Below is a small trained network, with its code and all its weights. Each question gives an input and a target symbol and asks what happens when units are switched off, that is, made to give their printed mean instead of their output.

import numpy as np


def w(rows, s, z=0):
    codes = np.array(rows[::2]) - 128.0
    scale = np.full(codes.shape[1], s)
    scale[-1] = z or s
    return codes * scale


def f(y):
    return y / 2 * (1 + np.tanh(0.7978845608 * (y + 0.044715 * y**3)))


def softmax(a):
    e = np.exp(a - a.max(-1, keepdims=True))
    return e / e.sum(-1, keepdims=True)


def log_softmax(a):
    a = a - a.max(-1, keepdims=True)
    return a - np.log(np.exp(a).sum(-1, keepdims=True))


def net(x, mask):
    ids = ['αβγεζηλμξπστφψω'.index(c) for c in x.split()]
    T = len(ids)
    res = E[ids] + P[:T]
    r = res
    for j in range(3):
        rows = slice(2 * j, 2 * j + 2)
        q, k, v = (r @ M[0][rows].T for M in (Q, K, V))
        z = softmax(np.where(np.tri(T) > 0, q @ k.T / 2**0.5, -1e9)) @ v
        o = O[0][rows]
        res = res + np.where(mask[j], z, o[:, -1]) @ o[:, :-1]
    y = f(res @ A[0][:, :-1].T + A[0][:, -1])
    res = res + np.where(mask[3:11], y, B[0][:, -1]) @ B[0][:, :-1]
    return log_softmax(res[-1] @ U[:, :-1].T + U[:, -1])


Q, K, V, O, A, B = {}, {}, {}, {}, {}, {}
E = w([
[191,114,184,72,209,154,195,200,168,174,176,118],'α',
[197,178,144,168,195,84,105,100,86,101,161,122],'β',
[132,69,70,185,167,127,160,223,114,166,118,200],'γ',
[57,92,128,162,107,65,78,159,76,50,209,207],'ε',
[162,170,140,81,148,154,54,193,154,100,6,86],'ζ',
[48,110,55,132,220,114,79,102,60,128,69,125],'η',
[103,107,208,116,132,122,66,132,123,173,190,234],'λ',
[104,66,99,95,71,10,107,133,138,188,134,82],'μ',
[135,85,114,32,133,124,120,140,97,139,205,4],'ξ',
[135,100,40,153,102,5,199,54,151,109,142,82],'π',
[73,57,147,56,120,165,169,61,106,234,94,131],'σ',
[179,26,160,87,183,116,140,70,152,36,112,134],'τ',
[47,138,134,236,168,94,69,117,184,157,123,68],'φ',
[222,76,102,132,97,213,83,85,9,139,131,102],'ψ',
[191,171,85,186,82,174,118,61,208,136,174,141],'ω',
],0.011)
P = w([
[139,153,82,83,130,71,139,145,151,169,145,165],'0',
[154,132,172,144,105,116,211,140,101,111,41,136],'1',
[127,155,112,133,204,30,106,132,33,120,204,136],'2',
[129,102,77,102,108,104,59,113,167,164,144,148],'3',
[141,81,181,186,107,159,167,105,114,121,77,110],'4',
[126,107,122,191,179,68,78,96,53,113,234,112],'5',
[125,47,70,134,100,128,5,83,183,164,141,128],'6',
[142,116,179,173,115,166,172,119,115,134,80,105],'7',
],0.012)
Q[0] = w([
[142,135,85,119,173,102,66,91,128,164,203,143],'h1',
[152,55,138,186,193,47,81,72,2,134,212,122],'h1',
[178,122,69,141,232,21,26,82,79,147,254,137],'h2',
[117,161,164,155,159,103,168,113,63,97,135,121],'h2',
[129,110,101,61,129,170,172,141,79,118,163,139],'h3',
[140,139,155,165,164,112,202,121,82,94,153,113],'h3',
],0.0097)
K[0] = w([
[136,89,107,114,120,125,52,57,216,159,170,108],'h1',
[118,43,141,179,67,194,87,3,150,114,152,70],'h1',
[133,26,110,198,86,207,15,19,178,124,154,86],'h2',
[140,142,162,169,70,150,168,97,100,136,167,88],'h2',
[144,130,138,41,77,134,185,188,75,125,114,133],'h3',
[141,133,205,200,163,130,217,143,70,104,147,106],'h3',
],0.0079)
V[0] = w([
[129,160,69,185,151,55,184,108,246,79,109,174],'h1',
[150,182,227,177,123,154,72,104,125,159,138,232],'h1',
[118,211,103,154,79,156,145,114,129,246,135,88],'h2',
[253,138,58,103,47,124,156,117,68,108,138,138],'h2',
[159,136,187,179,128,142,164,172,64,53,15,86],'h3',
[111,125,80,150,164,147,148,87,58,96,228,161],'h3',
],0.0068)
O[0] = w([
[131,52,115,171,104,113,110,99,233,81,155,140,207],'h1',
[140,210,244,136,126,115,86,100,165,124,112,218,188],'h1',
[129,173,112,97,140,170,3,77,118,189,104,153,105],'h2',
[247,97,126,197,47,146,69,148,85,102,83,103,151],'h2',
[89,123,162,202,207,138,171,97,96,121,143,139,6],'h3',
[123,126,74,72,130,95,152,131,80,88,136,217,221],'h3',
],0.0078,0.0025)
A[0] = w([
[122,152,179,183,168,107,120,176,22,102,183,136,44],'n1',
[91,110,50,109,97,52,75,153,77,179,126,105,89],'n2',
[91,101,91,76,159,87,112,207,113,97,231,119,3],'n3',
[147,82,80,141,43,147,148,70,157,61,44,121,125],'n4',
[115,152,3,171,137,67,51,89,147,93,216,103,130],'n5',
[105,52,79,129,43,144,149,192,125,213,13,157,132],'n6',
[99,142,112,114,42,128,95,200,223,193,201,157,6],'n7',
[46,125,149,181,120,37,187,111,87,113,130,81,167],'n8',
],0.0071,0.0027)
B[0] = w([
[120,202,103,130,55,110,148,158,208,146,149,75,199],'n1',
[115,197,223,215,146,86,171,92,93,106,176,100,195],'n2',
[158,144,90,103,161,213,188,58,112,150,36,123,174],'n3',
[73,191,77,131,116,112,156,69,125,100,85,164,177],'n4',
[163,97,185,99,134,145,179,181,124,172,38,190,254],'n5',
[191,223,113,105,255,134,91,114,191,91,186,171,174],'n6',
[99,126,134,155,113,176,197,197,51,55,157,70,199],'n7',
[114,105,95,39,139,188,40,154,155,70,136,95,188],'n8',
],0.0075,0.009)
U = w([
[140,178,192,228,113,79,152,114,115,58,183,67,101],'α',
[155,153,121,115,120,209,153,110,57,165,93,84,84],'β',
[142,129,82,183,203,140,117,196,157,95,184,192,60],'γ',
[113,89,37,62,98,58,130,92,159,119,113,119,166],'ε',
[105,188,104,59,137,25,76,70,211,124,221,131,155],'ζ',
[110,131,116,134,129,143,36,126,228,159,110,65,181],'η',
[154,198,132,62,88,207,99,173,170,75,40,144,3],'λ',
[76,156,53,129,167,128,54,96,1,112,136,153,182],'μ',
[195,61,203,110,102,54,75,122,138,183,112,200,224],'ξ',
[97,163,86,195,84,97,191,52,168,174,129,160,133],'π',
[105,88,183,154,126,119,220,191,148,208,101,87,152],'σ',
[73,118,129,78,75,103,83,185,109,46,206,153,189],'τ',
[90,148,149,54,210,165,137,45,143,181,83,186,90],'φ',
[179,41,69,36,113,165,122,188,137,127,182,64,194],'ψ',
[130,51,173,148,146,156,183,128,31,39,91,167,46],'ω',
],0.0066,0.0041)

Each question gives the input, a string of symbols that net reads in full, and the target symbol t.
The units are the heads (2 rows each of Q, K, V and O) and the neurons (one row each of A and B). Each row of codes is followed by its name. A weight is (code - 128) times the scale printed after its matrix; where a second scale follows, it is the last column's (O, A, B and U).
mask holds one flag per unit, heads first, then neurons. A switched-off unit (its flag False) gives its mean, the last column of its rows in O or B, instead of its output. The means were averaged over made-up inputs and are rounded, as every weight is.
A unit's drop is (log p(t) with every unit on - log p(t) with that unit switched off) / (log p(t) with every unit on - log p(t) with every unit switched off).
The circuit of an input: a set's keep is (log p(t) with only the set's units on - log p(t) with every unit switched off) / (log p(t) with every unit on - log p(t) with every unit switched off). Starting from all 11 units, units are removed one at a time, each time the one whose removal leaves the highest keep (on an exact tie, the one counted first), for as long as the keep stays at least 0.8.
units of the circuit, in order: the units of the circuit, biggest drop first
most important unit: the unit with the biggest drop
k most important neurons: the k neurons with the biggest drops, biggest first
which heads matter: for each layer, one digit per head in row order, 1 if its drop is at least 0.15 and else 0, layers parted by /
input ξ β β β τ μ, target ψ: units of the circuit, in order : [n8, h2]
input λ ε β φ ω ε, target ξ: most important unit : n5
input α β φ β φ β η η, target μ: which heads matter : 000
input β τ φ, target φ: which heads matter : 010
input τ φ ω ψ β ξ, target α: which heads matter : 110
input β ω β ξ φ α, target φ: 2 most important neurons : [n3, n7]
input β β λ, target ζ: units of the circuit, in order : [n1, h1, n5]
input α λ γ ω ψ φ, target ξ: units of the circuit, in order : [n5, h2, n7]
input η φ ε, target φ: units of the circuit, in order : [n3, h2]
input ξ ω ξ, target ξ: units of the circuit, in order : [h2, h1, n5, n7]
input φ γ η, target φ: 3 most important neurons : [n5, n3, n7]
input β α ζ γ σ, target φ: 3 most important neurons : [n6, n7, n1]
input ξ ξ β, target β: units of the circuit, in order : [h1, n3]
input ω β β β η σ, target μ: units of the circuit, in order : [h1, n5]
input β ω π ε τ ξ, target ψ: most important neuron : [n8]
input ω ξ λ β β β μ, target α: 2 most important neurons : [n2, n7]
input β γ φ β ω, target π: units of the circuit, in order : [n4, n8]
input π ε φ σ ψ β β μ, target ζ: 4 most important neurons : [n6, n5, n7, n3]
input ε μ ω β μ π, target ω: 3 most important neurons : [n5, n2, n1]
input ψ β β φ μ ψ, target α: most important unit : n1
